Here is a tiny trained network, its code and every weight. The questions are about switching its units off for an input and a class, where a switched-off unit gives its printed mean instead of its output.

import numpy as np


def w(rows, s, z=0):
    codes = np.array(rows[::2]) - 128.0
    scale = np.full(codes.shape[1], s)
    scale[-1] = z or s
    return codes * scale


def f(y):
    return y / 2 * (1 + np.tanh(0.7978845608 * (y + 0.044715 * y**3)))


def log_softmax(a):
    a = a - a.max(-1, keepdims=True)
    return a - np.log(np.exp(a).sum(-1, keepdims=True))


def net(x, mask):
    res = np.array(x, float).reshape(1, 3) / 4 @ E
    y = f(res @ A[0][:, :-1].T + A[0][:, -1])
    res = res + np.where(mask, y, B[0][:, -1]) @ B[0][:, :-1]
    return log_softmax(res[-1] @ U[:, :-1].T + U[:, -1])


A, B = {}, {}
E = w([
[186,196,129,151,176,58,205,42],'x0',
[251,79,100,188,171,222,169,166],'x1',
[91,207,81,210,211,104,35,123],'x2',
],0.013)
A[0] = w([
[142,106,145,160,37,132,221,106,155],'N1',
[121,183,45,188,95,111,89,150,122],'N2',
[130,128,125,140,174,1,195,118,47],'N3',
[174,119,131,73,63,110,173,109,128],'N4',
[29,170,182,115,114,94,133,84,87],'N5',
[206,134,175,85,208,89,130,35,51],'N6',
[137,114,143,123,69,175,182,111,105],'N7',
[153,127,103,127,174,31,245,110,86],'N8',
[63,125,114,127,112,204,93,247,26],'N9',
[137,106,120,76,41,133,184,138,200],'N10',
[115,70,225,54,97,145,236,117,164],'N11',
[112,182,74,151,191,144,55,121,150],'N12',
[76,89,91,95,63,136,64,168,58],'N13',
[159,169,83,162,129,67,226,119,43],'N14',
[147,182,79,118,76,46,146,21,44],'N15',
[69,181,179,75,87,114,95,109,99],'N16',
[227,112,69,225,154,249,149,145,62],'N17',
[225,86,132,187,169,160,126,169,36],'N18',
[207,209,175,122,164,81,167,119,30],'N19',
[83,106,91,146,142,187,152,112,4],'N20',
[139,211,83,218,226,93,71,120,173],'N21',
[53,173,181,113,68,51,142,70,82],'N22',
[91,112,161,98,138,187,110,175,91],'N23',
[83,163,87,181,190,141,93,157,145],'N24',
[184,155,95,151,168,167,138,194,111],'N25',
[31,148,160,112,157,101,141,120,86],'N26',
[106,52,129,107,129,173,46,157,48],'N27',
[150,104,159,66,97,137,197,98,169],'N28',
[124,165,87,145,217,161,41,99,171],'N29',
[108,164,63,139,176,112,83,110,153],'N30',
[192,104,143,176,137,222,148,94,104],'N31',
[97,87,91,103,120,146,103,221,43],'N32',
[76,149,101,100,40,136,77,132,101],'N33',
],0.0093,0.0026)
B[0] = w([
[120,151,116,124,101,84,127,158,181],'N1',
[138,182,43,94,113,140,132,154,179],'N2',
[187,89,137,199,146,177,90,113,182],'N3',
[111,177,123,94,82,97,96,160,178],'N4',
[70,105,138,90,152,231,173,65,212],'N5',
[182,76,122,209,157,110,56,149,178],'N6',
[93,149,64,149,88,136,164,145,172],'N7',
[228,93,148,220,103,118,53,135,188],'N8',
[226,86,133,210,115,142,62,115,222],'N9',
[103,176,119,66,55,96,87,147,198],'N10',
[65,253,34,58,69,69,126,252,225],'N11',
[82,188,74,69,61,68,131,177,205],'N12',
[175,81,84,156,157,170,88,78,204],'N13',
[176,35,153,192,158,147,43,161,174],'N14',
[192,114,126,140,191,146,81,75,195],'N15',
[90,114,196,130,192,165,221,122,204],'N16',
[67,139,168,81,194,229,222,64,250],'N17',
[48,95,170,105,185,146,201,67,207],'N18',
[189,89,174,233,154,93,71,152,177],'N19',
[116,97,100,148,142,137,118,80,136],'N20',
[75,137,79,132,64,83,114,199,240],'N21',
[58,77,168,97,210,202,233,81,223],'N22',
[177,123,116,204,125,130,59,113,179],'N23',
[83,204,57,115,69,36,111,164,197],'N24',
[96,159,197,38,147,206,182,34,185],'N25',
[110,98,175,79,166,145,216,130,189],'N26',
[206,95,172,230,156,155,31,117,204],'N27',
[100,179,90,72,81,65,66,186,189],'N28',
[109,177,1,43,118,122,122,201,208],'N29',
[80,160,144,150,90,80,137,172,188],'N30',
[70,118,164,81,162,191,165,92,199],'N31',
[212,66,94,223,116,145,56,106,194],'N32',
[116,39,212,130,176,188,148,72,191],'N33',
],0.0066,0.017)
U = w([
[73,213,67,55,34,43,116,222,255],'0',
[63,95,201,79,221,143,255,42,79],'1',
[223,57,147,238,153,100,30,120,68],'2',
],0.0095,0.00082)

Each question gives the input, the list of numbers given to net, and the class t.
The units are the neurons (one row each of A and B). Each row of codes is followed by its name. A weight is (code - 128) times the scale printed after its matrix; where a second scale follows, it is the last column's (A, B and U).
mask holds one flag per neuron, in row order. A switched-off neuron (its flag False) gives its mean, the last column of its row in B, instead of its output. The means were averaged over made-up inputs and are rounded, as every weight is.
A unit's drop is (log p(t) with every unit on - log p(t) with that unit switched off) / (log p(t) with every unit on - log p(t) with every unit switched off).
The circuit of an input: a set's keep is (log p(t) with only the set's units on - log p(t) with every unit switched off) / (log p(t) with every unit on - log p(t) with every unit switched off). Starting from the 12 units with the biggest drops (on a tie, the unit counted first), units are removed one at a time, each time the one whose removal leaves the highest keep (on an exact tie, the one counted first), for as long as the keep stays at least 0.8.
units of the circuit, in order: the units of the circuit, biggest drop first
most important unit: the unit with the biggest drop
top k neurons: the k neurons with the biggest drops, biggest first
drop of u: that unit's drop, to one decimal
input [-3,-7,-5], class 1: units of the circuit, in order -> N22
input [-4,8,7], class 1: top 3 neurons -> N17, N18, N25
input [-7,6,-7], class 0: top 4 neurons -> N11, N10, N28, N7
input [7,-8,5], class 1: top 3 neurons -> N22, N5, N26
input [-2,7,7], class 0: top 4 neurons -> N21, N29, N24, N12
input [-1,6,5], class 1: top 3 neurons -> N17, N18, N11
input [-5,6,5], class 1: top 4 neurons -> N17, N18, N11, N25
input [-5,5,3], class 1: top 2 neurons -> N17, N25
input [4,-3,-2], class 2: top 2 neurons -> N17, N8
input [-6,7,-2], class 1: drop of N17 -> 2.4
input [-6,5,-8], class 0: drop of N11 -> 0.5
input [-4,5,0], class 1: drop of N17 -> 0.2
input [-8,0,5], class 2: drop of N4 -> 0.0
input [-7,3,-6], class 2: most important unit -> N27
